Below is a small trained network, with its code and all its weights. Each question gives an input and a class and asks what happens when units are switched off, that is, made to give their printed mean instead of their output.

import numpy as np


def w(rows, s, z=0):
    codes = np.array(rows[::2]) - 128.0
    scale = np.full(codes.shape[1], s)
    scale[-1] = z or s
    return codes * scale


def f(y):
    return y / 2 * (1 + np.tanh(0.7978845608 * (y + 0.044715 * y**3)))


def log_softmax(a):
    a = a - a.max(-1, keepdims=True)
    return a - np.log(np.exp(a).sum(-1, keepdims=True))


def net(x, mask):
    res = np.array(x, float).reshape(1, 6) / 4 @ E
    y = f(res @ A[0][:, :-1].T + A[0][:, -1])
    res = res + np.where(mask, y, B[0][:, -1]) @ B[0][:, :-1]
    return log_softmax(res[-1] @ U[:, :-1].T + U[:, -1])


A, B = {}, {}
E = w([
[211,60,134,90],'x0',
[242,166,182,187],'x1',
[155,95,75,115],'x2',
[148,216,84,145],'x3',
[254,159,57,153],'x4',
[126,61,149,193],'x5',
],0.0086)
A[0] = w([
[87,136,233,178,161],'N0',
[185,93,39,98,204],'N1',
[175,166,221,177,104],'N2',
[94,218,170,46,180],'N3',
[145,109,227,218,109],'N4',
[171,255,58,217,253],'N5',
[80,26,129,145,164],'N6',
[71,87,157,243,74],'N7',
[92,40,162,124,154],'N8',
],0.0094,0.0051)
B[0] = w([
[118,118,91,120,177],'N0',
[111,67,38,60,195],'N1',
[104,201,212,153,168],'N2',
[78,194,115,166,174],'N3',
[108,142,155,135,165],'N4',
[59,152,15,156,250],'N5',
[148,1,65,64,179],'N6',
[169,78,117,92,158],'N7',
[167,47,87,74,173],'N8',
],0.0084,0.013)
U = w([
[156,106,196,137,5],'0',
[107,60,80,87,201],'1',
[8,192,89,195,183],'2',
],0.011,0.0026)

Each question gives the input, the list of numbers given to net, and the class t.
The units are the neurons (one row each of A and B). Each row of codes is followed by its name. A weight is (code - 128) times the scale printed after its matrix; where a second scale follows, it is the last column's (A, B and U).
mask holds one flag per neuron, in row order. A switched-off neuron (its flag False) gives its mean, the last column of its row in B, instead of its output. The means were averaged over made-up inputs and are rounded, as every weight is.
A unit's drop is (log p(t) with every unit on - log p(t) with that unit switched off) / (log p(t) with every unit on - log p(t) with every unit switched off).
The circuit of an input: a set's keep is (log p(t) with only the set's units on - log p(t) with every unit switched off) / (log p(t) with every unit on - log p(t) with every unit switched off). Starting from all 9 units, units are removed one at a time, each time the one whose removal leaves the highest keep (on an exact tie, the one counted first), for as long as the keep stays at least 0.8.
circuit, biggest first: the units of the circuit, biggest drop first
most important unit: the unit with the biggest drop
k most important neurons: the k neurons with the biggest drops, biggest first
drop when u is switched off: that unit's drop, to one decimal
input [4,1,-6,-1,7,-7], class 2: 4 most important neurons -> (N6; N5; N8; N7)
input [7,5,-2,-1,-2,-7], class 0: circuit, biggest first -> (N5; N6)
input [3,-8,7,7,-5,-8], class 2: most important unit -> N3
input [3,3,-3,-1,7,-8], class 2: 3 most important neurons -> (N5; N6; N8)
input [3,4,-7,2,-4,8], class 0: 3 most important neurons -> (N5; N2; N1)
input [-2,2,-4,-5,7,2], class 2: circuit, biggest first -> (N6; N8)
input [-3,6,4,0,-4,6], class 0: 3 most important neurons -> (N5; N1; N2)
input [-7,-4,-2,-5,-4,-3], class 1: 3 most important neurons -> (N6; N5; N8)
input [3,-1,-4,1,0,0], class 0: 3 most important neurons -> (N5; N1; N6)
input [0,8,6,-3,-1,-3], class 0: drop when N7 is switched off -> -0.1
input [8,1,-7,4,-3,-1], class 2: drop when N7 is switched off -> 0.4
input [-4,-8,-5,-6,-4,1], class 1: drop when N6 is switched off -> 0.0
